Here is a tiny trained network, its code and every weight. The questions are about switching its units off for an input and a class, where a switched-off unit gives its printed mean instead of its output.

import numpy as np


def w(rows, s, z=0):
    codes = np.array(rows[::2]) - 128.0
    scale = np.full(codes.shape[1], s)
    scale[-1] = z or s
    return codes * scale


def f(y):
    return y / 2 * (1 + np.tanh(0.7978845608 * (y + 0.044715 * y**3)))


def log_softmax(a):
    a = a - a.max(-1, keepdims=True)
    return a - np.log(np.exp(a).sum(-1, keepdims=True))


def net(x, mask):
    res = np.array(x, float).reshape(1, 8) / 4 @ E
    y = f(res @ A[0][:, :-1].T + A[0][:, -1])
    res = res + np.where(mask, y, B[0][:, -1]) @ B[0][:, :-1]
    return log_softmax(res[-1] @ U[:, :-1].T + U[:, -1])


A, B = {}, {}
E = w([
[173,87,81,63,70],'x0',
[154,103,141,52,141],'x1',
[93,121,119,87,80],'x2',
[91,170,135,174,129],'x3',
[36,72,122,83,153],'x4',
[178,147,102,136,2],'x5',
[207,131,199,113,136],'x6',
[177,82,53,157,106],'x7',
],0.0079)
A[0] = w([
[87,87,219,128,174,68],'neuron 1',
[196,121,72,34,148,191],'neuron 2',
[122,123,175,102,166,42],'neuron 3',
[122,118,164,96,250,238],'neuron 4',
[175,131,134,122,123,8],'neuron 5',
[140,176,103,156,133,255],'neuron 6',
[41,191,151,35,159,239],'neuron 7',
[115,155,119,139,78,234],'neuron 8',
[116,64,207,117,200,179],'neuron 9',
],0.011,0.0041)
B[0] = w([
[139,108,187,53,184,187],'neuron 1',
[158,166,103,101,97,236],'neuron 2',
[89,79,162,161,217,146],'neuron 3',
[158,152,155,2,124,255],'neuron 4',
[143,73,7,82,116,134],'neuron 5',
[159,171,155,88,172,198],'neuron 6',
[141,193,134,76,105,246],'neuron 7',
[150,140,131,125,124,197],'neuron 8',
[171,128,220,70,136,218],'neuron 9',
],0.0093,0.0077)
U = w([
[166,113,156,102,146,254],'0',
[101,27,112,164,149,1],'1',
[123,205,106,189,112,175],'2',
[91,65,103,163,154,1],'3',
[166,107,52,104,52,212],'4',
[32,119,6,199,91,107],'5',
],0.012,0.005)

Each question gives the input, the list of numbers given to net, and the class t.
The units are the neurons (one row each of A and B). Each row of codes is followed by its name. A weight is (code - 128) times the scale printed after its matrix; where a second scale follows, it is the last column's (A, B and U).
mask holds one flag per neuron, in row order. A switched-off neuron (its flag False) gives its mean, the last column of its row in B, instead of its output. The means were averaged over made-up inputs and are rounded, as every weight is.
A unit's drop is (log p(t) with every unit on - log p(t) with that unit switched off) / (log p(t) with every unit on - log p(t) with every unit switched off).
The circuit of an input: a set's keep is (log p(t) with only the set's units on - log p(t) with every unit switched off) / (log p(t) with every unit on - log p(t) with every unit switched off). Starting from all 9 units, units are removed one at a time, each time the one whose removal leaves the highest keep (on an exact tie, the one counted first), for as long as the keep stays at least 0.8.
circuit, biggest first: the units of the circuit, biggest drop first
unit that matters most: the unit with the biggest drop
top k neurons: the k neurons with the biggest drops, biggest first
drop of u: that unit's drop, to one decimal
input [7,-7,-2,-1,1,0,-4,4], class 5: unit that matters most -> neuron 4
input [-2,1,3,-5,-7,7,6,-6], class 4: circuit, biggest first -> [neuron 5; neuron 9]
input [7,-8,3,0,-3,2,-8,2], class 5: circuit, biggest first -> [neuron 4; neuron 9]
input [-7,-4,0,-5,6,4,0,7], class 5: top 2 neurons -> [neuron 4; neuron 9]
input [1,-3,4,8,1,0,4,1], class 2: circuit, biggest first -> [neuron 4; neuron 9]
input [8,-4,-4,1,3,0,-7,7], class 5: top 4 neurons -> [neuron 4; neuron 9; neuron 7; neuron 1]
input [-3,-7,-5,-6,-7,2,3,4], class 2: top 2 neurons -> [neuron 4; neuron 9]
input [4,-3,3,8,6,4,0,-7], class 2: circuit, biggest first -> [neuron 4; neuron 7; neuron 9]
input [6,3,6,-5,-8,-5,0,-4], class 4: circuit, biggest first -> [neuron 2; neuron 1; neuron 9]
input [-3,-8,-2,5,4,2,-4,6], class 5: circuit, biggest first -> [neuron 9; neuron 4]
input [5,8,-4,8,-4,-5,-4,3], class 4: circuit, biggest first -> [neuron 1; neuron 9]
input [-8,8,-5,1,-4,5,-8,2], class 2: circuit, biggest first -> [neuron 4; neuron 1]
input [-8,-5,1,5,-2,-1,-4,-8], class 0: top 2 neurons -> [neuron 1; neuron 4]
input [5,7,-7,3,-8,1,4,-3], class 4: top neuron -> [neuron 5]
input [-2,0,6,6,1,3,6,-2], class 2: top 3 neurons -> [neuron 4; neuron 9; neuron 1]
input [0,5,6,7,-8,1,-5,-2], class 2: drop of neuron 1 -> 0.1
input [6,-8,6,-3,-8,-5,-3,-3], class 2: drop of neuron 4 -> 0.4
input [-6,-3,4,1,6,6,-8,-2], class 5: drop of neuron 9 -> 0.5
